Here is a tiny trained network, its code and every weight. The questions are about switching its units off for an input and a class, where a switched-off unit gives its printed mean instead of its output.

import numpy as np


def w(rows, s, z=0):
    codes = np.array(rows[::2]) - 128.0
    scale = np.full(codes.shape[1], s)
    scale[-1] = z or s
    return codes * scale


def f(y):
    return y / 2 * (1 + np.tanh(0.7978845608 * (y + 0.044715 * y**3)))


def log_softmax(a):
    a = a - a.max(-1, keepdims=True)
    return a - np.log(np.exp(a).sum(-1, keepdims=True))


def net(x, mask):
    res = np.array(x, float).reshape(1, 6) / 4 @ E
    y = f(res @ A[0][:, :-1].T + A[0][:, -1])
    res = res + np.where(mask, y, B[0][:, -1]) @ B[0][:, :-1]
    return log_softmax(res[-1] @ U[:, :-1].T + U[:, -1])


A, B = {}, {}
E = w([
[218,226,158,64],'x0',
[129,128,127,125],'x1',
[53,123,195,44],'x2',
[126,131,128,128],'x3',
[174,43,200,130],'x4',
[109,230,175,255],'x5',
],0.0075)
A[0] = w([
[194,175,129,80,99],'n1',
[158,107,250,194,148],'n2',
[72,139,167,105,171],'n3',
[186,79,192,143,253],'n4',
[139,68,127,108,129],'n5',
[97,148,149,190,80],'n6',
[63,156,184,102,154],'n7',
[67,87,113,151,89],'n8',
[63,172,51,119,212],'n9',
[101,164,157,145,102],'n10',
[169,126,87,157,103],'n11',
[173,165,146,85,91],'n12',
[123,146,89,136,169],'n13',
[113,159,180,179,67],'n14',
[100,34,108,175,119],'n15',
[83,158,105,111,217],'n16',
[153,104,87,94,73],'n17',
[38,46,116,193,118],'n18',
[173,84,68,80,80],'n19',
[151,162,86,175,155],'n20',
[161,129,104,85,85],'n21',
[133,170,162,183,28],'n22',
[101,89,53,97,84],'n23',
[171,123,64,206,77],'n24',
[168,116,78,167,108],'n25',
[153,137,182,181,119],'n26',
[185,130,77,151,112],'n27',
[108,180,55,126,182],'n28',
[213,167,185,101,65],'n29',
[86,133,179,91,100],'n30',
[114,171,71,135,161],'n31',
[180,113,56,166,124],'n32',
[121,176,153,160,107],'n33',
[207,99,80,172,131],'n34',
],0.013,0.0048)
B[0] = w([
[108,191,89,197,185],'n1',
[153,81,61,107,210],'n2',
[152,122,216,45,174],'n3',
[235,98,82,118,226],'n4',
[127,116,97,160,191],'n5',
[102,103,101,165,166],'n6',
[124,136,153,65,178],'n7',
[125,209,185,183,182],'n8',
[206,114,102,156,208],'n9',
[66,66,114,117,145],'n10',
[96,87,205,97,155],'n11',
[101,195,111,188,166],'n12',
[151,112,132,119,155],'n13',
[62,68,108,135,163],'n14',
[156,180,139,174,232],'n15',
[205,84,159,127,176],'n16',
[2,132,95,127,164],'n17',
[170,177,160,189,254],'n18',
[48,68,59,116,206],'n19',
[129,121,123,104,180],'n20',
[62,117,122,191,157],'n21',
[47,86,145,151,157],'n22',
[75,118,122,210,194],'n23',
[116,119,170,108,192],'n24',
[101,126,221,69,167],'n25',
[118,88,101,119,167],'n26',
[114,153,216,104,167],'n27',
[194,111,70,101,190],'n28',
[124,208,131,208,182],'n29',
[116,176,172,113,163],'n30',
[174,74,81,87,171],'n31',
[120,173,218,85,188],'n32',
[83,66,116,148,158],'n33',
[116,133,174,54,193],'n34',
],0.0074,0.0091)
U = w([
[133,225,148,248,58],'0',
[16,38,84,156,81],'1',
[129,125,251,45,76],'2',
[181,108,118,139,255],'3',
[254,64,79,127,71],'4',
[175,115,128,139,217],'5',
],0.0095,0.0069)

Each question gives the input, the list of numbers given to net, and the class t.
The units are the neurons (one row each of A and B). Each row of codes is followed by its name. A weight is (code - 128) times the scale printed after its matrix; where a second scale follows, it is the last column's (A, B and U).
mask holds one flag per neuron, in row order. A switched-off neuron (its flag False) gives its mean, the last column of its row in B, instead of its output. The means were averaged over made-up inputs and are rounded, as every weight is.
A unit's drop is (log p(t) with every unit on - log p(t) with that unit switched off) / (log p(t) with every unit on - log p(t) with every unit switched off).
The circuit of an input: a set's keep is (log p(t) with only the set's units on - log p(t) with every unit switched off) / (log p(t) with every unit on - log p(t) with every unit switched off). Starting from the 12 units with the biggest drops (on a tie, the unit counted first), units are removed one at a time, each time the one whose removal leaves the highest keep (on an exact tie, the one counted first), for as long as the keep stays at least 0.8.
units of the circuit, in order: the units of the circuit, biggest drop first
top k neurons: the k neurons with the biggest drops, biggest first
drop of u: that unit's drop, to one decimal
input [-5,2,8,8,3,5], class 2: top neuron	[n3]
input [8,2,-8,-2,2,-7], class 0: top 2 neurons	[n1; n29]
input [-4,-1,5,-5,8,-1], class 4: units of the circuit, in order	[n4; n2]
input [-4,2,0,2,5,3], class 4: top 2 neurons	[n2; n4]
input [-4,-1,-1,-3,-8,-5], class 4: units of the circuit, in order	[n9; n28]
input [-5,5,-4,-1,5,-4], class 0: units of the circuit, in order	[n15; n18]
input [-8,1,-3,1,8,2], class 0: top 3 neurons	[n18; n15; n8]
input [0,8,7,6,8,-6], class 4: top 3 neurons	[n4; n5; n32]
input [8,-6,3,4,-8,-5], class 0: top 2 neurons	[n1; n12]
input [-6,4,8,-3,-4,7], class 2: top 2 neurons	[n3; n7]
input [-8,1,-4,-8,7,3], class 0: top 3 neurons	[n18; n15; n8]
input [-1,3,-5,-8,-4,5], class 3: top 2 neurons	[n28; n9]
input [-4,7,-1,0,7,-8], class 1: top 3 neurons	[n19; n17; n23]
input [5,-3,1,0,7,6], class 4: units of the circuit, in order	[n2]
input [-8,-4,3,2,8,-5], class 0: drop of n8	0.2
input [-2,-6,-2,0,-2,-8], class 1: drop of n30	0.0
input [7,5,-3,-6,1,-5], class 0: drop of n1	0.1
